Here is a tiny trained network, its code and every weight. The questions are about switching its units off for an input and a class, where a switched-off unit gives its printed mean instead of its output.

import numpy as np


def w(rows, s, z=0):
    codes = np.array(rows[::2]) - 128.0
    scale = np.full(codes.shape[1], s)
    scale[-1] = z or s
    return codes * scale


def f(y):
    return y / 2 * (1 + np.tanh(0.7978845608 * (y + 0.044715 * y**3)))


def log_softmax(a):
    a = a - a.max(-1, keepdims=True)
    return a - np.log(np.exp(a).sum(-1, keepdims=True))


def net(x, mask):
    res = np.array(x, float).reshape(1, 3) / 4 @ E
    y = f(res @ A[0][:, :-1].T + A[0][:, -1])
    res = res + np.where(mask, y, B[0][:, -1]) @ B[0][:, :-1]
    return log_softmax(res[-1] @ U[:, :-1].T + U[:, -1])


A, B = {}, {}
E = w([
[233,53,254,48,70,124,26,198],'x0',
[25,115,137,156,33,10,35,78],'x1',
[135,219,27,18,194,56,44,190],'x2',
],0.0055)
A[0] = w([
[148,150,135,116,133,117,109,136,246],'neuron 1',
[67,114,114,158,64,32,54,73,125],'neuron 2',
[81,169,35,194,168,112,206,80,116],'neuron 3',
[208,72,202,73,78,130,37,204,113],'neuron 4',
[194,130,110,123,193,215,177,176,148],'neuron 5',
[127,224,45,48,170,54,68,180,113],'neuron 6',
[42,126,138,137,53,22,71,63,105],'neuron 7',
[58,208,39,164,150,133,202,54,112],'neuron 8',
[213,137,105,102,193,209,210,166,121],'neuron 9',
[120,61,183,224,61,173,193,65,114],'neuron 10',
[131,214,61,60,161,66,72,196,125],'neuron 11',
[111,54,193,208,66,176,201,62,119],'neuron 12',
[191,138,118,109,228,254,198,170,106],'neuron 13',
[51,107,129,163,76,36,50,73,118],'neuron 14',
[209,72,207,48,82,129,73,199,117],'neuron 15',
[63,204,57,158,176,144,198,65,124],'neuron 16',
],0.0059,0.011)
B[0] = w([
[42,96,105,131,42,111,253,64,254],'neuron 1',
[148,188,188,145,80,110,146,200,181],'neuron 2',
[209,80,82,164,126,105,60,106,193],'neuron 3',
[223,73,65,179,119,83,48,79,181],'neuron 4',
[120,166,171,155,66,95,190,166,188],'neuron 5',
[123,69,153,56,203,213,130,206,196],'neuron 6',
[174,196,191,138,116,114,117,229,177],'neuron 7',
[203,73,81,173,136,95,46,123,198],'neuron 8',
[151,189,184,156,74,106,149,191,181],'neuron 9',
[113,63,150,53,238,217,100,220,182],'neuron 10',
[90,57,148,50,189,206,141,198,191],'neuron 11',
[103,78,132,82,191,187,127,197,186],'neuron 12',
[170,203,198,172,100,91,125,210,184],'neuron 13',
[162,187,198,164,112,115,167,233,178],'neuron 14',
[210,70,66,174,137,78,71,80,182],'neuron 15',
[210,67,85,180,118,86,68,98,198],'neuron 16',
],0.0074,0.0092)
U = w([
[185,84,81,166,131,82,85,87,114],'0',
[101,97,144,63,196,220,138,170,138],'1',
[140,246,179,157,94,97,152,172,96],'2',
[38,136,107,115,79,111,199,35,253],'3',
[116,188,131,113,163,141,93,80,42],'4',
],0.013,0.0048)

Each question gives the input, the list of numbers given to net, and the class t.
The units are the neurons (one row each of A and B). Each row of codes is followed by its name. A weight is (code - 128) times the scale printed after its matrix; where a second scale follows, it is the last column's (A, B and U).
mask holds one flag per neuron, in row order. A switched-off neuron (its flag False) gives its mean, the last column of its row in B, instead of its output. The means were averaged over made-up inputs and are rounded, as every weight is.
A unit's drop is (log p(t) with every unit on - log p(t) with that unit switched off) / (log p(t) with every unit on - log p(t) with every unit switched off).
The circuit of an input: a set's keep is (log p(t) with only the set's units on - log p(t) with every unit switched off) / (log p(t) with every unit on - log p(t) with every unit switched off). Starting from the 12 units with the biggest drops (on a tie, the unit counted first), units are removed one at a time, each time the one whose removal leaves the highest keep (on an exact tie, the one counted first), for as long as the keep stays at least 0.8.
circuit, biggest first: the units of the circuit, biggest drop first
k most important neurons: the k neurons with the biggest drops, biggest first
drop when u is switched off: that unit's drop, to one decimal
input [4,-4,4], class 0: circuit, biggest first : neuron 15
input [-3,1,2], class 3: 2 most important neurons : neuron 4; neuron 15
input [3,7,6], class 2: 2 most important neurons : neuron 2; neuron 14
input [-6,2,-7], class 1: 4 most important neurons : neuron 10; neuron 12; neuron 4; neuron 15
input [-4,2,5], class 1: 2 most important neurons : neuron 6; neuron 11
input [0,-1,3], class 3: 2 most important neurons : neuron 10; neuron 12
input [-7,-1,-8], class 1: 4 most important neurons : neuron 10; neuron 12; neuron 4; neuron 15
input [8,-2,8], class 0: 4 most important neurons : neuron 4; neuron 15; neuron 10; neuron 12
input [4,2,-7], class 1: 2 most important neurons : neuron 10; neuron 12
input [-1,8,-7], class 2: 3 most important neurons : neuron 14; neuron 2; neuron 7
input [-3,1,3], class 3: 4 most important neurons : neuron 10; neuron 4; neuron 15; neuron 12
input [-3,1,6], class 1: 2 most important neurons : neuron 6; neuron 11
input [-1,7,-6], class 2: 2 most important neurons : neuron 14; neuron 2
input [-4,4,7], class 1: circuit, biggest first : neuron 6
input [-7,-7,-2], class 0: drop when neuron 15 is switched off : -0.1
input [-8,-4,-6], class 0: drop when neuron 8 is switched off : 0.1
input [-3,5,-4], class 2: drop when neuron 3 is switched off : 0.0
